Where the symbols take the elements:
fe: QD->HM, GM->JD, SL->ZF, RC->TC, TD->QB, NC->DQ, GJ->FT, SG->CQ, ZM->MG, SC->JM, TC->MB, LF->MS, DR->HJ, DQ->BQ, PM->PN, QG->ZZ, QB->JC, JB->ZR, PJ->FC, RT->FM, HR->SR, PQ->DH, RH->PM, TL->HD, JN->FL, DD->LQ, FC->RM, RQ->ZM, NG->LJ, GF->QL, HJ->SJ, RP->RG, QP->HR, MB->RC, BH->NS, MQ->GG, SN->LM, LQ->GN, RM->PJ, NH->RP, CH->FB, ZF->HG, PN->RH, TT->MD, RD->CP, FL->JZ, BD->MT, TP->TQ, BR->PQ, FM->NJ, HG->SL, MS->JQ, DP->ZG, LH->PB, GZ->SN, DL->QG, GG->BP, MJ->RL, BP->MQ, DJ->BD, JZ->JN, LB->CJ, MG->RQ, HM->TJ, NR->CH, PZ->HQ, QQ->GF, QL->QQ, BL->GJ, PB->BB, FB->NR, TQ->DG, JM->NF, SR->QP, GT->RD, TB->NG, LM->GZ, RG->NH, TN->BH, MD->QR, ZZ->DL, SD->TL, NJ->RT, NS->TN, QT->SG, JC->TD, CN->HC, ML->DP, HZ->FP, HQ->SZ, BQ->NC, ZR->LC, HC->BT, LJ->TB, MT->DJ, HD->SD, CJ->NM, FT->BL, ZG->ML, BB->LH, NF->SC, CP->GT, SZ->PZ, LC->JB, FS->MJ, BT->CN, QR->TT, GN->DD, RL->FS, TR->HZ, SJ->DR, TJ->QD, DG->TP, CQ->QT, JQ->LF, DH->BR, NM->LB, FP->TR, JD->FJ, FJ->GM
du: GM->FL, RC->DL, TD->HQ, NC->TJ, GJ->HG, ZM->TB, SC->SR, TC->QG, LF->LC, DR->GF, DQ->QD, PM->DH, QG->RT, QB->SZ, JB->HJ, PJ->NS, HR->RD, PQ->GG, RH->PQ, TL->MD, JN->LQ, FC->TN, RQ->LJ, NG->TC, HJ->QL, RP->MJ, QP->GT, MB->ZZ, BH->LB, SN->MS, RM->BH, NH->FS, CH->HD, PN->BR, TT->GJ, RD->QT, FL->GN, BD->BB, TP->GM, BR->MQ, MS->JB, DP->TP, LH->PN, GZ->LF, DL->NJ, MJ->JC, DJ->PB, JZ->DD, LB->DQ, MG->NG, NR->TL, PZ->HZ, BL->ZF, PB->RH, FB->SD, TQ->JD, JM->QP, SR->CP, GT->CQ, TB->RC, LM->JQ, RG->RL, TN->NM, MD->FT, ZZ->FM, SD->TT, NS->CJ, JC->PZ, CN->NF, ML->DG, HQ->FP, BQ->HM, ZR->SJ, HC->SC, LJ->MB, MT->LH, HD->QR, CJ->BQ, FT->SL, ZG->TQ, BB->PM, NF->HR, CP->SG, SZ->TR, LC->DR, FS->QB, BT->JM, QR->BL, RL->TD, SJ->QQ, DG->FJ, JQ->ZR, DH->BP, NM->NC, JD->JZ, FJ->JN
ze: QD->NJ, GM->PN, SL->QQ, RC->LB, TD->HR, NC->ZZ, GJ->HJ, SG->TR, ZM->RM, SC->FS, TC->CJ, LF->HD, DR->BL, DQ->DL, PM->FJ, QG->BQ, QB->SR, JB->TT, PJ->MG, RT->HM, HR->TD, PQ->JZ, RH->JD, TL->JQ, JN->DH, DD->GG, FC->RQ, RQ->FC, NG->NS, GF->ZF, HJ->GJ, RP->BT, QP->JC, MB->NM, BH->TB, MQ->GN, SN->FB, LQ->BP, RM->ZM, NH->HC, CH->GZ, ZF->GF, PN->GM, TT->JB, RD->HQ, FL->BR, BD->ML, TP->LH, BR->FL, FM->TJ, HG->QL, MS->SD, DP->MT, LH->TP, GZ->CH, DL->DQ, GG->DD, MJ->JM, BP->LQ, DJ->ZG, JZ->PQ, LB->RC, MG->PJ, HM->RT, NR->LM, PZ->GT, QQ->SL, QL->HG, BL->DR, PB->TQ, FB->SN, TQ->PB, JM->MJ, SR->QB, GT->PZ, TB->BH, LM->NR, RG->CN, TN->LJ, MD->ZR, ZZ->NC, SD->MS, NJ->QD, NS->NG, QT->FP, JC->QP, CN->RG, ML->BD, HZ->CQ, HQ->RD, BQ->QG, ZR->MD, HC->NH, LJ->TN, MT->DP, HD->LF, CJ->TC, FT->SJ, ZG->DJ, BB->DG, NF->RL, CP->SZ, SZ->CP, LC->QR, FS->SC, BT->RP, QR->LC, GN->MQ, RL->NF, TR->SG, SJ->FT, TJ->FM, DG->BB, CQ->HZ, JQ->TL, DH->JN, NM->MB, FP->QT, JD->RH, FJ->PM
ni: GM->FB, SL->CJ, TD->ML, GJ->BH, SG->PN, DR->LJ, PM->GZ, QB->DP, JB->ZM, HR->BD, PQ->JQ, RH->LM, JN->HD, DD->MD, GF->MB, HJ->TB, QP->DJ, MQ->JB, LQ->QR, ZF->NM, PN->SN, TT->RM, RD->BB, FL->SD, BR->MS, HG->LB, GG->ZR, BP->LC, JZ->TL, PZ->TQ, QQ->TC, QL->RC, BL->TN, SR->MT, GT->PB, MD->PJ, QT->PM, JC->ZG, HZ->JD, HQ->DG, ZR->MG, FT->NS, CP->LH, SZ->TP, LC->RQ, QR->FC, GN->TT, TR->GM, SJ->NG, CQ->RH, DH->LF, FP->FJ, JD->NR, FJ->CH
ne: QD->DQ, GM->TP, SL->FT, RC->TB, TD->RL, NC->NM, GJ->TT, SG->CP, SC->HC, TC->NG, LF->GZ, DR->LC, DQ->LB, PM->BB, QG->TC, QB->FS, JB->MS, RT->QG, HR->NF, PQ->RH, RH->PB, TL->NR, JN->FJ, DD->JZ, NG->MG, GF->DR, HJ->JB, QP->JM, MB->LJ, BH->RM, MQ->BR, LQ->JN, ZF->BL, PN->LH, TT->SD, RD->HR, FL->GM, TP->DP, BR->PN, FM->ZZ, HG->GJ, MS->SN, LH->MT, DL->RC, GG->PQ, MJ->RP, BP->DH, JZ->JD, LB->BH, HM->BQ, PZ->JC, QQ->SJ, QL->HJ, BL->QR, PB->DJ, TQ->ZG, JM->BT, SR->SC, GT->QP, TB->ZM, TN->FC, MD->TL, ZZ->MB, SD->FB, NJ->DL, NS->PJ, QT->RD, JC->MJ, HZ->PZ, HQ->TD, BQ->CJ, ZR->JQ, LJ->RQ, HD->CH, CJ->NS, FT->MD, BB->BD, NF->CN, CP->SR, SZ->QB, LC->LF, FS->NH, QR->HD, GN->FL, RL->RG, TR->SZ, SJ->ZR, TJ->NC, DG->ML, CQ->GT, JQ->LM, DH->PM, NM->TN, FP->HQ, JD->TQ, FJ->DG
ri: QD->ZF, GM->TD, SL->GN, RC->LC, NC->FT, GJ->JN, ZM->GZ, TC->JB, LF->PB, DR->PQ, DQ->BL, PM->QP, QG->HJ, JB->PM, PJ->FB, RT->QL, PQ->CP, RH->SR, TL->TP, JN->PZ, DD->TR, FC->NR, RQ->LM, NG->MS, GF->GG, HJ->DH, MB->ZR, BH->HD, MQ->QT, SN->BD, LQ->HZ, RM->CH, CH->ZG, ZF->DD, PN->HR, TT->FJ, FL->HQ, BD->BT, TP->RL, BR->RD, FM->QQ, HG->LQ, MS->BB, DP->RG, LH->NF, GZ->DJ, DL->DR, GG->SG, BP->CQ, DJ->HC, JZ->SZ, LB->QR, MG->SN, HM->HG, NR->DP, QQ->MQ, QL->BP, BL->JZ, PB->SC, FB->ML, TQ->FS, TB->LF, LM->MT, TN->TL, MD->GM, ZZ->SJ, SD->DG, NJ->GF, NS->SD, ML->RP, BQ->GJ, ZR->PN, LJ->JQ, MT->CN, HD->TQ, CJ->TT, FT->FL, ZG->NH, BB->JM, LC->RH, QR->JD, GN->FP, SJ->BR, TJ->SL, DG->MJ, JQ->LH, DH->GT, NM->MD, JD->QB, FJ->JC

The rows follow the links: the fewer symbols apart two elements are, the more alike their rows tend to be.

Each row is also shifted at random along 6 hidden directions that mean nothing.

Some elements, each with a row of numbers:
SD	[445, 32, -204, -1, -524, -179, -198, -242, -272, -57, 184, 122, -215, -267, -186, -203, 481, 29, 137, 22, -45, 214, -251, -253, 54, 4, -354, 137, 533, 63, 105, 64, -285, 170, -380, -40, 3, -210, 81, -181, -457, 410, -235, 421, 104, 204, 300, 156, 1, -23, 269, -692, -219, -393, -130, -187, 110, 131, 117, 276, -16]
RC	[-190, 2, -146, 289, -71, -87, -184, 85, 234, -236, -81, -379, -70, 379, 58, -96, -54, -27, -222, -515, -75, 87, 284, 112, 386, -4, 104, -307, 296, 33, -27, 49, 188, -411, 75, -18, 155, -217, 260, -45, -82, -431, 325, -303, -298, -179, -241, -277, -91, 141, 346, 370, 0, -114, 169, 9, -240, 273, 77, 31, -138]
DD	[243, 170, 106, -136, 397, 100, 73, -135, -103, 33, -107, -129, 347, 70, 129, 270, -303, 111, 168, 135, -196, 153, -117, 16, -119, 68, 420, 6, -466, 21, -258, 4, 18, 70, -19, 124, 3, 120, 37, 245, 332, -208, -109, -82, 37, -33, -211, -181, 114, -181, -372, 170, 182, 213, 181, -87, 313, -9, -137, -226, -39]
LJ	[711, -48, -257, 151, -229, -54, -78, -140, 179, -198, -124, -111, -192, 368, -124, 60, 693, -91, -371, -550, -20, -64, 86, 318, 152, -208, -347, -13, 822, -30, 195, 79, -61, 165, 91, -418, 89, -287, 147, -133, -199, -107, 185, -169, -125, 155, 196, 14, -256, 292, 649, -98, -49, -163, 21, -116, -433, 216, 65, 236, -95]
GG	[958, 71, -73, -66, -207, 57, -277, 84, 12, 175, 173, -184, 30, -380, -98, -56, -61, -203, 90, 50, -88, 48, 60, -147, 80, 103, -184, 167, 169, 10, -213, 210, -50, -262, 134, 369, 54, 111, 95, -80, 96, 74, 217, 8, -143, -378, -112, -63, 62, 66, 164, -127, 2, -399, -93, 46, 95, -117, -51, 166, -84]
PZ	[686, 161, -129, -275, -89, 291, -39, -14, -39, -5, -86, 175, -139, 17, -50, 151, 262, 103, 203, 265, -18, 23, -525, -111, -125, -263, -177, 329, -229, -96, -459, -177, -107, 431, 45, 13, -308, -11, -72, -214, -195, 307, -346, 262, 286, 317, 317, 295, 184, 223, 88, -556, 95, -171, -73, -174, 218, -5, -100, -152, 116]
ZF	[228, 359, -79, -20, 272, 110, -118, -295, -106, -256, -71, -311, 262, 206, 11, 236, 123, 51, 77, -216, -434, 61, -232, 183, 135, -153, 190, -33, 171, -51, -285, 130, 26, 62, -108, 78, 118, -105, 194, 146, 168, -464, 28, 69, 80, -121, 116, -290, 83, 242, 153, 33, 174, -134, 130, -342, 136, 107, 28, 114, 39]
TD	[-54, 35, -9, -316, 164, 155, 294, -164, -39, 63, -66, 178, -44, -152, -115, 116, 192, 26, 10, 188, 102, -76, -244, 157, -286, -231, -93, 282, -155, -204, -146, -220, -67, 300, 226, 102, -250, 16, -141, 109, 76, 201, -202, 120, 142, 7, 286, 123, 158, 216, -117, -86, 129, 70, -76, 35, 106, -192, -146, 37, -18]
CJ	[756, 491, 198, 28, 55, -175, -98, -127, -2, -212, 147, 75, 171, 111, -29, 161, 759, 109, 126, 127, -61, 219, -387, -138, -232, 25, -246, 239, 638, -236, 85, -61, -39, 426, -182, 91, -120, -270, 53, -77, -175, 170, -339, 290, 310, -15, 366, 324, 171, 221, 111, -141, -317, -431, 151, -191, -140, -434, -20, 405, 179]
FL	[-543, -56, 70, -379, -139, -203, 368, -194, -104, 283, 135, 131, 371, -478, -335, 2, 203, -69, -111, 148, 113, -27, 160, -232, -569, 376, -196, 355, 449, -9, 392, 284, -199, 306, -150, -17, 31, 37, 172, 235, 240, 576, -127, 30, -164, -233, -265, 122, 98, -451, -170, -6, -466, -161, 111, 10, 66, -503, -236, 398, -339]
NR	[-319, 427, 172, 37, 423, -36, 40, -426, -252, -163, 155, 43, 316, -79, 1, 187, 423, 18, 177, 15, -176, -323, -32, 438, 68, -179, 132, 16, 508, -377, 183, -115, -121, 18, -42, 104, 35, -14, -6, 218, 304, -404, 30, 163, 207, -401, 509, -62, 124, 566, 119, 327, 271, -68, 109, -62, -177, -280, 69, 497, 227]
SL	[323, 79, -126, -253, 18, -36, 249, -252, -72, -4, 135, 23, 76, -403, -229, -114, 210, -100, -31, 160, -176, 39, -215, -54, -307, -160, -262, 374, 270, 39, 20, 366, -216, 187, -173, 105, 24, 21, -117, 69, -75, 258, 27, 375, 71, -18, 312, -17, 101, -26, -54, -373, -254, -285, -167, -116, 53, -248, -49, 357, -21]
NM	[357, -78, -14, 16, 301, -268, 423, -41, 66, -196, -104, 150, -158, -154, 8, -289, -333, 104, 77, 307, -52, 301, -133, 27, -123, -212, 305, 242, -513, 143, -11, -18, -12, -224, -6, 390, -285, -10, -415, 164, -353, -234, -24, 347, 258, -56, 365, -59, 73, 63, -479, 36, 16, 145, -89, 240, -47, -50, 73, 63, -13]
SN	[-84, 339, 404, 303, 143, -73, -424, -3, -83, -57, 76, -32, 442, 513, 155, 366, 615, -21, 11, -195, 2, -273, 233, 194, 160, 188, -87, -288, 820, -234, 414, 46, -59, 248, -179, -399, 285, -71, 316, -11, 435, -179, -38, -273, 67, -17, -43, 168, -166, 133, 396, 446, -43, -40, 346, -183, -348, -201, 58, 183, 236]
RQ	[417, -152, 167, 260, 155, -352, 265, 139, 186, -99, -41, 191, -45, 97, 170, -171, -198, 33, -146, 16, 106, 62, 269, 108, -68, 94, 134, -115, -111, 49, 351, 30, 114, -178, 28, 15, -5, 70, -229, 30, -69, -105, 119, -36, 36, -30, 23, -14, -87, -151, -281, 412, -116, 266, 40, 339, -320, -86, 73, 75, 79]
TJ	[1018, -82, -364, -133, -166, -80, 332, -233, 120, -215, -135, 58, -168, -5, -112, -286, 51, 93, -159, -140, -224, 214, -176, -88, -120, -198, -72, 352, 117, 142, -119, 310, -129, 97, -221, 18, -140, -224, -151, -69, -386, 36, -28, 318, 10, 180, 239, -60, 80, 26, 33, -365, -252, -184, -104, -55, -3, 110, 65, 164, -168]
NC	[-883, -23, 91, -59, 333, -132, 511, -62, 188, -148, -222, -13, 258, 231, -1, 52, -253, 137, -171, -99, -82, 86, 37, 94, -247, 16, 247, 52, -160, 131, 193, 181, 145, 119, -108, -135, -28, -69, -16, 179, 60, -173, 0, -49, -14, 112, -90, -48, 16, -220, -310, 349, -237, 288, 178, -37, -157, -165, -61, -75, -100]
RT	[445, -29, 60, 42, -121, -27, 4, 357, 263, -72, -44, -17, -10, 286, 90, -34, -60, -43, -151, 8, -25, 162, -16, -298, -92, 82, -210, 48, -17, 174, 39, 311, 137, 231, -102, -240, 92, 10, -46, -301, -119, 223, -20, -26, -1, 430, -118, 196, -107, -304, -41, -83, -385, -90, -87, -112, -139, -70, 22, -197, 47]
BD	[53, 55, 175, 87, -67, 140, -305, 178, -167, 164, 172, 150, -8, -104, 114, 63, 250, -57, 202, 201, 175, -310, -10, 45, 160, -17, -230, -77, 132, -165, 65, -178, -106, 69, 99, -13, 59, 178, -42, -144, 197, 128, -51, 12, 174, 14, 148, 242, -70, 236, 203, -143, 198, -80, -147, 28, -75, -50, 74, -22, 309]
QR	[-197, 49, -211, 121, 87, -120, -80, -208, -190, -201, -29, -204, -48, -65, -23, -82, -297, 75, 230, -96, -311, 248, -81, 62, 305, -76, 356, -143, -200, 207, -180, -58, -29, -495, -133, 392, -6, -149, 49, 190, -203, -537, 131, 106, -35, -301, 0, -413, 77, 117, -65, -20, 285, -18, 35, -4, 180, 339, 120, 33, -93]
TT	[-33, 338, 424, 132, 765, 27, 34, 48, -226, -181, -122, 95, 305, 256, 236, 377, -50, 69, 465, 603, -188, 75, -491, 56, -62, -223, 332, 13, -644, -12, -48, -113, 58, 288, -155, 97, -69, 213, -294, 191, 138, -372, -355, 144, 639, 283, 385, 184, -5, 61, -434, 47, 357, 331, -55, -200, 75, -131, -17, -290, 454]
ML	[-410, -199, -10, 99, -37, 59, -17, -63, -289, 88, -89, 290, -8, 39, 147, -69, -414, 250, 235, 118, 99, -15, -23, -83, 176, 33, 387, -175, -536, 183, 35, -214, -117, -95, -280, -67, -80, 13, -54, 13, -85, -118, -238, 11, 75, 204, -99, -36, -19, -158, -234, -26, 195, 384, 88, 86, 286, 327, 102, -289, -3]
CN	[-413, 21, 250, -47, 277, 92, 122, 95, 65, 133, 86, 140, 144, -62, 108, 44, 19, -38, -38, 92, 238, -374, 237, 281, -55, 53, -21, -31, 18, -337, 138, -279, 83, -23, 356, 14, -6, 181, -101, 54, 356, 7, 76, -174, -43, -226, 50, 83, 49, 228, -103, 488, 152, 181, 52, 264, -185, -253, -37, 62, 153]
NH	[-464, -157, -7, -21, -19, -95, 174, -106, 6, 130, -2, 127, -54, -64, 179, -34, -432, 300, -29, 13, 176, 267, 111, -14, -146, 279, 384, -209, -526, -43, -13, -343, 100, -42, 8, 1, -13, -2, 75, 194, 18, 127, -175, -155, -202, 62, -334, -207, 103, -340, -501, 299, -57, 378, 193, 234, 270, 89, -27, -174, -92]
MB	[559, 370, 208, 59, 493, 183, 4, -73, 167, -282, -208, -228, 100, 620, 38, 505, 816, -197, -231, -222, -114, -258, -179, 550, -55, -386, -319, 29, 540, -294, 41, 20, 125, 452, 280, -396, 88, -43, 35, 42, 236, -376, 95, -216, 324, 108, 508, 167, -181, 518, 500, 257, 212, -27, 57, -334, -518, -211, -56, 154, 255]
ZG	[-74, 484, 366, -106, 187, -92, -155, -416, -224, 118, 324, -99, 480, -168, 83, 453, 676, 73, 71, 41, 51, 76, -10, 178, -416, 426, -115, -8, 655, -496, 284, -244, -92, 469, -33, -78, 225, 17, 352, 355, 543, 288, -260, -108, -51, -334, -57, -24, 152, -41, -92, 293, -98, -169, 365, -125, 102, -607, -106, 453, 125]
GM	[-646, 172, -191, -402, -158, 226, 43, -484, -292, 129, 96, 2, 50, -261, -415, 248, 829, -163, -43, -126, -11, -347, -180, 251, -168, -169, -425, 307, 775, -246, 32, -15, -289, 430, 43, -187, 21, -102, 247, 119, 195, 264, -121, 124, -19, -173, 307, 115, 48, 283, 518, -329, 90, -293, -36, -293, 19, -176, -96, 407, -115]
TB	[-116, 104, 141, 269, 53, -198, -136, 118, 169, -155, 85, -243, -74, 144, 174, -97, -26, -11, -125, -195, -16, 151, 184, 83, 155, 86, 57, -299, 98, -88, 103, -103, 254, -332, 74, 113, 118, -42, 97, 53, 26, -257, 220, -190, -139, -211, -85, -199, 8, 87, 3, 446, 1, -44, 95, 159, -176, 6, 93, 116, 92]
BP	[271, 31, 95, -13, 49, 230, -235, 320, -43, 117, -29, 63, 191, 6, 31, 23, -201, -97, 178, 160, -51, -307, 32, -125, 242, -38, 27, 83, -170, 76, -203, 193, -1, -138, 33, 103, -14, 198, -94, -228, 161, -89, 42, 27, 129, -44, -79, 192, 29, 107, 134, -124, 173, -102, -93, -67, 39, 15, 27, -172, 89]
HZ	[203, 405, 78, -149, 266, 187, -159, -93, 2, -116, -100, 67, 463, 218, 19, 124, 88, 222, 226, -112, -149, -325, -63, -64, 194, -33, 316, 177, 207, -262, -278, -99, -106, -69, 35, 212, -262, -176, 99, -123, 277, -343, -190, 92, 64, -387, 49, 142, 314, 527, 175, 240, 60, -253, 369, -71, 58, -198, -33, 158, -6]

Start, symbols taken left to right, then the element you end at.
Answers are names.
[-696, 398, 191, 47, -43, 23, -274, 230, 264, -141, 65, -203, 376, 435, -53, 149, 556, -72, -225, -348, 0, -318, 164, -4, 86, 161, -344, -29, 917, -228, 242, 240, 179, 198, -102, -328, 219, -144, 341, -229, 312, -1, 76, -177, -77, -91, -105, 245, -18, 166, 512, 328, -398, -401, 243, -307, -389, -345, -29, 281, 85]
ri ri ze ze ri: GT
[-764, -77, 141, 72, 274, 90, 76, 99, -52, -7, -19, -62, -66, 80, -2, 157, 101, -310, -70, 58, 56, -297, 93, 340, 65, -246, -159, -135, -38, -7, 195, 31, 78, 65, 143, -247, 183, 201, -132, 61, 188, -151, 238, -133, 153, 86, 225, 16, -312, 109, 101, 146, 303, 219, -275, -63, -243, 14, 23, -67, 236]
ri fe fe fe du ni du ze ri: DG
[-405, -114, -192, 258, -243, -61, -296, 40, 3, -15, -19, -436, -82, 223, -55, -9, -19, -161, -176, -485, -141, 8, 294, 91, 364, 83, -78, -345, 422, 196, 41, 215, 72, -328, -59, -134, 267, -133, 348, 31, -5, -280, 363, -305, -332, -97, -389, -294, -234, -78, 415, 36, 29, -57, 30, -125, -118, 432, 97, 26, -203]
ne ze ri ne du ne ri ze: HC
[-641, 355, 407, -143, 467, 41, 22, 75, 41, 45, 142, -189, 399, -165, -137, 287, 455, -417, -29, 199, -6, -368, 77, 270, -242, -58, -402, 141, 523, -239, 282, 354, 108, 243, 155, -67, 260, 194, 7, 114, 547, 21, 238, -49, 188, -364, 251, 202, -68, 184, 154, 292, -6, -271, -107, -173, -367, -620, -122, 322, 272]
ne ze ne ri fe fe ri ne: RP
[688, -452, -35, 215, -18, -107, 251, 18, -33, 95, -193, 205, -355, 157, 153, -19, -170, -126, -178, 52, 96, 141, 100, 156, -101, -114, -63, -113, -443, 400, 270, 71, -49, 211, -57, -431, 154, 141, -262, 43, -214, 102, 106, -107, 43, 633, 35, -33, -416, -436, -195, -177, 73, 516, -276, 140, -83, 371, 63, -342, 63]
ze ri fe ze du ri: SC
[785, 298, 485, 235, 387, -160, -237, 76, -32, -41, 147, -209, 132, 137, 239, 428, 372, -171, 10, 250, -36, 245, -98, 232, -221, 78, -167, -206, 69, -155, 146, -73, 136, 246, 98, -19, 284, 212, 49, 221, 267, -43, 13, -179, 233, 12, 99, 30, -154, -94, -86, 225, 150, 98, -57, -116, -110, -279, -35, 19, 381]
fe fe fe ri ne du ze ri ze: SC
[-137, 54, 117, 23, -28, -50, 17, -37, -52, 36, -2, 268, 189, 83, 64, 12, -26, 354, 182, 35, 189, -8, 26, -138, -9, 259, 293, 56, 4, -138, 44, -274, -98, 12, -107, 40, -268, -163, 34, -34, 10, 73, -385, -10, 27, -35, -189, 112, 184, -18, -156, 202, -163, 55, 337, 143, 149, -118, -52, 7, -131]
du fe ni ri fe fe: NH
[-394, -165, -581, -173, -695, 251, -235, -197, -192, 60, -1, 36, -13, -66, -328, -245, -13, 80, 26, -462, -131, -256, 46, -320, 356, -26, -24, 104, 348, 188, -215, 236, -271, -179, -336, -72, -91, -291, 272, -324, -209, 63, -9, 184, -252, 24, -243, -10, 61, 55, 554, -585, -114, -352, 39, -203, 286, 439, 68, 70, -353]
fe ze ri ze ni: FJ
[706, -83, 30, -10, 30, 228, -67, 357, 160, 42, -188, 113, 36, 216, 136, 18, -254, 63, 34, 61, 37, -111, -21, -244, 127, 1, 47, 57, -367, 83, -213, 43, 80, -9, 146, -9, -169, 62, -136, -266, 23, 44, -84, -72, 34, 210, -147, 186, 2, -13, 43, -47, -46, 33, 31, 62, -4, 81, -55, -363, -37]
ze fe ne ni ne fe ze: MT
[-709, 124, -6, -347, -179, 237, -89, 7, -247, 168, 219, 82, 34, -410, -196, 37, 258, -101, 236, 333, 47, -179, -323, -246, -170, -51, -374, 256, 12, -80, -135, 27, -152, 313, -92, 80, -27, 96, -5, -97, -3, 507, -240, 314, 167, 55, 205, 272, 193, 31, 58, -526, -81, -323, -201, -231, 273, -206, -93, 62, 107]
ri du ni du ri ze: CP
[-550, 289, 275, 191, 121, 6, -382, 270, -81, -49, 151, -114, 261, 112, -23, 106, 275, -186, 174, 12, -11, -364, 81, -18, 297, 4, -191, -103, 550, -122, 179, 159, -21, -212, -59, 59, 149, 51, 109, -137, 192, -278, 154, -38, 169, -282, 77, 235, -56, 308, 356, 156, 13, -330, 18, -143, -264, -203, 68, 195, 224]
ne fe fe ne ri fe: BD
[-540, 47, 233, 55, 289, -451, 391, -106, 67, -124, 183, 250, 259, -281, 71, -305, -309, 254, 44, 155, 51, 64, 287, 24, -202, 274, 384, 32, 14, -163, 436, 9, 69, -398, -134, 351, -41, -9, -218, 229, 67, -155, -19, 188, 0, -480, 49, -150, 226, 0, -559, 624, -311, 103, 229, 390, -149, -407, 59, 383, 64]
du ze du du ne ne ze: TN
[199, 194, 155, 189, 19, -143, -267, -39, 187, -50, -166, -469, 429, 628, -19, 404, 445, -117, -279, -544, -162, 71, 315, 134, 16, 339, -73, -227, 752, 110, 258, 386, 112, 207, -167, -453, 412, -172, 564, 121, 376, -196, 190, -519, -295, -21, -552, -148, -269, -350, 406, 393, -235, -24, 365, -310, -217, 1, -87, 112, -212]
ni ne du ne ze ze du fe: TB
[-582, 21, -99, 76, -62, 36, -96, 277, 233, -135, 57, -378, -226, 49, 19, -113, -189, -171, -164, -158, -80, 89, 30, -18, 115, -119, -143, -166, -80, 27, -146, 104, 319, -199, 153, 35, 203, 41, 9, -50, -49, -85, 303, -71, -181, -19, -54, -170, -37, 23, 56, 77, -49, -121, -188, -37, -108, 96, 68, -54, 54]
ne du ze du ri ri: DD
[42, -504, -374, -37, -385, 30, 33, 82, -122, 207, -61, 77, -404, -356, -221, -351, -251, -207, -43, -50, 132, -261, 270, -28, 195, -154, -179, 89, -112, 308, -37, 117, -198, -443, 171, 116, -78, 69, -144, -121, -224, 75, 300, 7, -136, -109, -90, -21, -206, -6, 260, -361, 200, 0, -328, 216, -42, 369, 1, -136, -261]
ni ri du du du: DH
[240, -37, -193, 91, -200, -241, 74, -287, 97, -162, -70, -128, -222, 280, 72, 42, 238, 189, -287, -312, -61, 554, -99, -26, -210, 142, 11, -153, 168, 112, 123, -92, 74, 294, -286, -299, 106, -302, 257, 158, -321, 163, -145, -38, -264, 354, -167, -215, -57, -369, -18, -46, -303, 119, 171, -63, 55, 197, 57, -3, -164]
ne fe ze fe du fe ne fe du: NG
[-147, -18, -127, 103, 390, 277, 41, 5, -86, -180, -363, 20, 115, 472, 177, 153, -424, 141, 231, 53, -387, -35, -361, 43, 302, -396, 438, -94, -744, 311, -337, 81, 4, 70, -224, -140, -103, 20, -190, -54, -49, -562, -109, 105, 300, 484, 135, -65, -91, 66, -92, -183, 360, 343, -30, -330, 189, 446, 88, -522, 168]
ze ne du ri ne ze ne du ni: HD
[318, -470, -522, 74, -182, -339, 387, -196, -112, -129, -223, 133, -153, -215, -230, -554, -711, 98, 82, -159, -224, 150, 225, -200, 301, -81, 529, 165, -283, 629, -15, 357, -251, -702, -346, 361, -275, -209, -209, 39, -486, -375, 193, 263, -107, -152, -120, -283, 6, -148, -163, -181, -74, 113, -15, 233, 59, 509, 86, 49, -462]
ri fe ni fe ri du: JD
[528, 121, -5, -74, -48, -33, -60, 185, 291, -59, 84, -271, -92, 36, 62, 11, 87, -177, -254, -51, -113, 286, -82, -114, -229, 75, -397, 15, 130, 16, -70, 231, 236, 242, 89, -57, 226, 33, 72, -105, -24, 293, 161, 33, -107, 143, -12, -12, -30, -181, 18, -62, -336, -286, -133, -147, -122, -216, -33, 67, 63]
ze ne ne fe ne ne ri ri ri: RP
